(in the rows, 128 means zero)
Each row is followed by its class.
[109 120 130  88 130 110 106 133  99 161 118 133 150 134 107 154  50 152
 160 129 107 133 100 160 154 138 140  94 106  85 135 134 126 134 143 121
 134 109  80] -> Fiteg
[105 122 108 107 134 121 126 140  88 171 118 129 157 145  90 152  85 156
 144 118 107 137 113 160 126 151 151  94 107  81 129 125 118 115 131 119
 153 131  80] -> sisi
[ 95 127 116 104 131 118 111 132  71 163 124 133 163 145 109 147  72 141
 152 132 116 133 124 155 140 146 139  96 104  91 144 107 126 119 143 119
 133 132  88] -> Zuv
[119 134 116 115 137 114 114 144  78 169 112 139 171 140  94 173  86 151
 157 139  93 151  94 163 148 130 149  95 107  89 143 131 120 124 142 125
 124 124  89] -> nivo
[100 107 131 121 132 104 162 152 147 125 146 125 126 141  96 149 131 141
 138 148 134 157 109 116 117 154 153  93 112 145 140  91 140 142 103 104
 134 142 165] -> sisi
[143 158 135  64 130  63 121 116 137 141 169 109 183 145  83 136  93  98
 122 187 125  80  99 205 141 131  90 101 127  97 154 118  63 147 130 128
 102  94 168] -> reg
[144 136 179  44 153 103 152 136 121 134 136 135 166 112 123 147 159 177
  88 122 123 104 161 186 109 147 104  13 152 147 142 107 115 104  76 172
 129 105 207] -> reg
[101 147 131 167 131 128 116 157 113 125 117 125  98 120 142 107  74  79
 145 127 150 187 116  65  93 111 133 157 136 142 124  80 135 130 135 112
 135 109 143] -> Zuv
[112 128 129  94 132 120 110 137  81 181 115 136 159 130 113 157  60 145
 152 123  98 144 104 152 145 136 139  84 115  88 135 121 130 133 134 133
 128 102  83] -> Fiteg
[150 120 124  77 151  99 214  96 119  73 166 150 175 105 105 118 116 109
 152 140 173 161 133 125 116 113 119  52 112 117 134 102  98 120 121 107
 119  58 157] -> reg
[ 92 169  51 133 107 120 128 173 130 146 177  73 129  99  75 152 147 112
  94 126 100 127 110  56 103 118 161 177  86 142 131 110 131 137 135  98
 148 139 169] -> koti
[141 141 119 166 140 132 171 122 173 158 129 100 121 127 135  92 106 107
 125 153 111 133 160 135 120 148 110 116 157 116 138 114 121 171  97 121
 105  93 150] -> reg
[105 116 130 133 116 115 122 158  90 170 123 134 160 136 114 151 102 151
 156 106 100 139 109 159 132 123 159 117 101  84 133 117 107 111 157 126
 143 118  90] -> seri
[113 102 151 148 130 148 114 101 164 177 125 120 141 144 121 106 143 117
 109 138  97 109 138 144 159 140 155 138 168 140 155 163 122 177 112 115
  98 119 138] -> kazas
[119 121  87 142 147  93 179 149 148 133 135 122  77 100 129 148 153 142
 136 127 125 167 154 111 108 117 165 145 161 149 131 128 137 149 137 104
 120 159 124] -> Zev
[117 131  98 105 136 114  98 137 100 164 116 141 149 131 109 158  84 155
 141 130  84 139 110 171 130 125 139  93 115  91 137 112 116 103 134 138
 141 132 115] -> zinib
[112 112 148 157 112 160 144 137 141 157 172 148 150 180 146 111  85 121
 119 144 111 113 154 143 137 186 137  84 178 100 146 118 125 138 104 128
 120  96 137] -> Zev
[117 128 122 123 127 121 107 146  80 166 117 130 165 132  93 167  79 138
 159 128 106 140  98 147 146 147 151 105  89  89 140 129 121 130 141 125
 120 115 105] -> nivo
[122 140 122 159  96 113 145 210 144  98 115  92  91  86 111 180 147 121
 106  83 143  81 145 108  83 138 147 163  64 161  87 127 117 114 123 128
 144 138 147] -> seri
[154 147 101 138 146  97 124 136 160 147 163 144 105 163 132 100 115 109
 135 118  96 152 124 138 134 141  99 103 186 109 139 115 114 147 122 133
 101 121 129] -> zinib
[144 157 121 196 128 133 131 116 180 153 145 108 156 170 151 104  95 118
  94 140  89 125 122 127 124 125  96 118 106  91 131  84 126 149 108 137
  97 113 141] -> Vik
[175 159  82  68 156  47 180 131 180 117 125 130 111 103  74 127 103 198
 169 134 123 191 142 154  84 128 133  87 101  95 146  80 132 135 104 119
 136 119 124] -> zinib
[153 126 133 183 129 119 129 159 167 161 128 108 112 169 143 116 125 118
 158 113  95 177 137 147 111 141 108 166 129  82 134 101 119 166 136 147
  90  96 125] -> seri
[135 176 143 137 135  86 134 146 164 154 153 118 141 103 102 126 137 136
 117  94 112 127 118 120 100  74 119  68 113 119 130  93 121 123 142 136
 153  94 138] -> zinib
[ 98 131 154 164 144 120 115 136 132 132 128 130 131 136 135 101  86  97
 147 133 121 174 135 149 121 139 136 105 156 104 131  78 131 153 123 116
 106 117 116] -> Zuv
[118 156 175 114 117  93 204 168 139 110 129  94 185 104  78 167 208 140
 123 162 139 128 151 170 115 115 158 129 139 133 105 135 132 121 103  85
 164  57 143] -> seri
[147 130 144 154 160 108 152 148 134 152 157 130  93 131 168 109  94 104
 132 122 106 153 155 140 135 127  83 109 180 120 158  91 133 142 173 128
 106 104 136] -> Zev
[120 114 165 106 118 109 205 131 168 180 175 116 133 118 113 113 152 133
 129 136 157  45 175 158 174 180 162  82 153  91 132 161 134 136 109  88
 134 114 135] -> Nuku
[114 125 120 127 137 107 101 129 117 157 114 118 159 143 116 149  68 164
 135 121  91 156 102 151 146 140 157 110 105  77 137 124 119 126 134 120
 127 121  92] -> Vik
[ 78 125 112 181  95 126 125 175 147 131 159  82  87  85 115 136 155 107
  97 119 135 104 127 101 114  98 200 208  99 159 119 135 123 132 140 126
 152 133 163] -> seri
[142 146 110  33 129 128 147 137 148 138 172 155 120 112 134 117 111 128
 122 158 139 129  97 136  70 153 159  76 176 148 169  98 142 115  49 123
 171 107 170] -> kazas
[157 111 127 139 126  63 138 149 185  99 137 119 106 107  71 127 136 132
 111 130 117 166 131 138 123 128 179 173 126 136 141 140 111 155 115 127
 121  98 195] -> zinib
[167  86  82  66 113 103 202  85 135 180 213 160 182 138 131 122 233 141
 107 149 106  73  98 183 133 103 151  67 147 120 180 107 137 115  91 146
 154 132 216] -> zinib
[151 154   9  83 122 110 160  81  95 201 168 125 168 121  93  89 157 188
  88 120  71 100 139 140 125  79 138 109 103 125 161 106 110 127 121 163
 131 168 113] -> zinib
[112 136 128 123 136 121 105 141  89 166 101 126 162 132  95 168  87 150
 162 137 103 149 107 161 145 139 147 104 103  90 133 130 126 131 137 126
 117 123  90] -> nivo
[113 135 150 116 129 114 101 143  99 179 100 123 163 140 116 152  67 152
 139 139 100 151 134 138 134 147 134 109  87  73 144 118 104 125 148 126
 125 126  94] -> Nuku
[102 158 143 146 126  86 117 175 134 131 100  80 103 100 130 125 107 125
 107 169 112 113 145 117 113 153 100 165 132 158 139 108 106 160 144  89
 152 161 181] -> reg
[ 93 140 104 162 139  98 129 135 122 136 136  84 119  96 143 111 170 149
 120 120 105 141 149 119 120 104 128 149 115 145 143  91 159 152 158 105
 148 188 120] -> Zuv
[132 109 123 142 138 127  96 114 142 170 120 129 137 145 141 126 108 125
 132 109  92 129 152 155  98 143 144 147 116  87 149 138  89 177 132 129
  91 123 126] -> kazas
[181 165  92  90 127  83 204 114 170 134 160 136 146 120 101 150 184 119
 114 127 134  75 106 153 100  84  84  84  91  92 146  95 117 128 124 132
 145 163 128] -> bidud
[143 122  88 150 114  84 141 183 166 127 132 108  99 100  97 175 117 111
 148  99 128 130 100  99 100 137 165 164  43  99 109  96 123 104 117  92
 142 111 215] -> seri
[ 91 108 161 124 104 165 162 115 108 195 157 117 162  90 139 121 118  76
 114 167 150  37 131 161 167 135 165  92 123 119 132 113 135 109 113 122
 126 117 147] -> Nuku
[129 152  94 119 137  93 100 139 135 133 150 106  99 122 123 113 128 106
 114 100 119 123 130  69 129 177 104 116 119 128 143  94 151 127 112  80
 155 149 188] -> Zuv
[108 129 121  93 126 113 112 142  88 172 120 130 163 131 108 159  70 146
 151 130  94 138  99 163 140 129 143  95 110  79 135 125 122 140 146 128
 139 107  72] -> Fiteg
[141 124 148  94 119  65 184 136 152 162 150 115 129  82  93 165 188 173
  72 113 135  73 160 168  88  71 169 115 106 144 155 141 106 137 147 161
 150 133 157] -> Zev
[112 136 130 117 129 124 101 148  84 181 121 120 172 137 106 166  58 141
 150 130  90 140 101 144 138 132 140 116 112  99 146 134 125 113 155 119
 128 108  89] -> koti
[116 131 108  63 105 106 178 120 131 115 175 108 163  88  41 110 155 119
  91 144 132 106 138 111 126 129 153  94  85 130 161  91 108 142 129 101
 178  71 189] -> zinib
[132  87  91 148 109 137 135 146 124  90 132 115 143 110 149 188 147 114
 118 158 109 102 103 155 120 128 109 156  63 133 134  84 152 102 154 137
 138 177 176] -> Zev
[100 160  87 113 123  93 144 143 157 123 162 121 111 104 107 134 114 115
 131 142 130 147  97  77 101 122 145 103 100 119 127  80 138 154 109  86
 152 139 147] -> Fiteg
[122 158  91 105 112 132 193 130  60 141 180 144 203 147  91 133 142 127
 133 130 154 135 142 128 118 124 142 116 115  80 122 122 132 108 132 135
 144  90  71] -> Zuv
[113 133 126 109 120 125 109 144  96 179 136 137 168 152 102 156  78 139
 138 129  98 132  91 146 146 127 148 106 121  82 159 127 109 123 136 136
 140 122 106] -> bidud
[122 137  86 138 130 116 154 196 142 115 138 112  62 132 137 175 120 130
 137 151 126 152 131  99  88 138 138 165 112 161 137 119 135 152 120 130
 119 143 168] -> nivo
[150 132  88  48 118  83 188 118 141 184 151  81 140  86  99 175 171 175
 148 153 143  82 108 143 108 140 143  86  91 152 173 147 156 147  91 143
 153 140 126] -> reg
[136 135 114 103 125 116 108 112  96 146 209 141 231 166 151 134 141 102
 151 167  94  99  43 202 187 130 122  82 184 115 146 106 138 101  85 129
  95 146 156] -> bidud
[122 151 119  43 125  94 169 125  97 168 159  86 131 113 109 102 117 116
 127 122 172  87 148 110  62 106 143 129 134 156 133 127  79 141 110 106
 159  51 164] -> sisi
[116 139 130 110 140 126 101 147 104 176 125 137 168 125 101 149  68 159
 154 111  95 143 106 148 143 130 142 105 103  78 144 124 129 110 161 116
 141 109  96] -> kazas
[136 116 112 128 131 111  96 165 147 131 147 124 113 115 134 154  89 143
  96 114  80  92 103 128 134 117 116 134  74 149 166 114 128 114 165 125
 143 156 186] -> kazas
[105 144 152 146 140 104 125 159 120 160 142 103 119 116 137 136 162 120
 106 111 114 168 148  78 125  94 133 147 129 127 137 129 113 141 171 126
 126 125 140] -> Nuku
[113  99  55 156 121 136 146 142  97  91 155 126 116 120 142 150 137  60
 120 135 130 137 125  94 108 136 146 177  90 119 125  99 134 120 132  92
 141 136 186] -> Zuv
[125 160 124 147 146 144 126 111 139 169 147 142 108 158 164  96 101 101
 119 163 110 112 132 146 123 129  86  89 163 115 153  93 125 151 114 136
 108 144 124] -> nivo
[111 127 177 153 142 140 105 119 140 126 127 122 140 142 142 121 144 123
 142 118 127 126 131 153 148 142 121  79 164 152 119 141 131 160 108 146
  75 138 103] -> nivo
[144 108 103  98 127  80 146 120 113 136 159 108 130 121  66 132 136 145
  80 102 121 112 133 136 125 107 148 149  75 137 162 149  91 146 160 150
 137 125 133] -> sisi
[159 151 149 152  92 150 151 172  87 153 163 104 216 124 125 145  76  98
  84 154  96 107 141 154 105 131  99 125  27  88 151  64 114 124 145 191
 111  68 134] -> Nuku
[146 150 122  52 133  92 114  94  71 170 175 115 181 110  89 126 137 141
 102 124 122 131 108 111 138 101 135 119 119 167 173 133 121 122 128 159
  99 114 146] -> koti
[122 142 153 169 156 107 103 117 120 161 116 125 115 125 130 113  82 105
 110 120 124 144 153 127 114 149 127 117 124 115 128 106 118 139 112 118
 108 126 141] -> sisi
[112 128 118 113 136 131  92 137 104 178 120 118 154 146 125 163  69 152
 146 125  80 135 101 151 132 121 129 109 119 102 150 137 128 114 151 130
 130 126  88] -> koti
[117 130 122 148 136 193  79 112 155 200 131 146 103 161 194  82  49 103
 136 125 103 132 123 118  87 136 136 112 178 119 150 111 123 141  79 152
 106 102 136] -> kazas
[150 119 102 159 105 139 126 171 144 124 132 108 146 113 110 176 132  94
 104 110  90 106  91 107 114 149 116 141  62 108 129 103 149 107 135 116
 153 133 184] -> koti
[158 128  85 153 106 135 130 137 109 130 199 123 131 120 162 146 167  44
 132 101 145  82  77  89 131 125 101 165 101 107 139 121 141 115 147 136
 137 146 164] -> bidud
[108 115 120 139 104 134 165 201 100 117 173 111 129 110 128 137 107 134
 125 138 113 133 121 143 132 132 142 143  90 149 147  71 142 112 155 144
 142 114 148] -> seri
[148 109 146 179 139 145  99 110 162 165 128 116 118 183 172 100  75  89
 141 133  91 130 134 139 135 139  78 151 153 106 152 129 116 164 146 131
  75 108 136] -> koti
[126 150 144 186 139 150  93 133 190 152 146 130 108 174 158  98 113 104
 123 126 109 189 132  90 114 143  95 115 130  77 133  80 132 148 117 166
  85 141 131] -> Nuku
[119 124 143 152  99 135 145 175 127  91 113 104 163 100 115 168  91  83
  94 141 109  81 114  90 144 158 122  93  58 160 116 103 121 108 122  79
 145 124 161] -> Nuku
[142 123 137 111  93 133 156 124  84 135 205 130 252 143 119 126 175 152
 140 101 127 128  91 118 142 143 178  77 136 141 146 144 142 127  71 150
 121  95 129] -> bidud
[ 76  96 168  76 118 110 169 175  98 112 150 122 129 102  68 115 134 121
 103 113 150  76 149 171 185 151 163  93 168 176 125 121 112 130 149 117
 121 132 150] -> Zuv
[138 139 128 154 136 125 153 132 164 154 149 140 119 130 125 121 186 131
 125 126 115 143 129 159 130 114 121 108 171 108 128 117 153 134 123 165
 123 145 110] -> zinib
[112 112  92 103 110 153 201 114 120 153 164 136 149 108 114 109 152  96
 114 133 140  48 118 175 141  85 156 116 146  95 130 122 104 113 135 119
 159 134 129] -> bidud
[148 122  91 134 138 133 167  63 148 126 150 117 181 159 126  79 138  99
 123 152 104 152  79 105 116  64  82  85 110 145 154  73 123 141 123 108
 133 107 134] -> sisi
[120 110 169 119 118 118 152 119 142 122 144 105 139 123 164 118 141 138
 114 148 132  92 190 180  78 141 142 119 108 126 153 111 106 149 101 119
 148  81 169] -> seri
[113 128 137 114 127 122 101 151 102 170 116 115 162 140 108 160  73 148
 135 128  81 138 111 149 128 134 132 111 111 104 155 127 119 128 154 124
 135 117 100] -> koti
[102 131  84 143 120 148 100 171 151 131 160  90  85 116 169 132  95 137
 122 113  97 103 116 103 114 143 146 136 124 146 149 112 151 121 105 119
 169 157 170] -> bidud
[130 109 117  76 116  88 181  90 152 164 176 101 147 133  66 100 173 103
  98 124 147  64 132 141 116 121 146 106 114 132 152 128  77 175 115 111
 128 103 168] -> sisi
[117 154 106 214 110 118 114 235 144  95 180 112 104 133 126 168  73 123
 107  83  90 130 115  96 134 135 135 153  71 106 115 124 138  84 171 115
 172 103 129] -> seri
[134 119 123 148 124 144 104 126 143 122 153 130 139 153 169 139  92  91
 126 130 114 106 142 162  93 163 107 103 131  98 128 100 110 132 108 145
 104 114 144] -> Zev
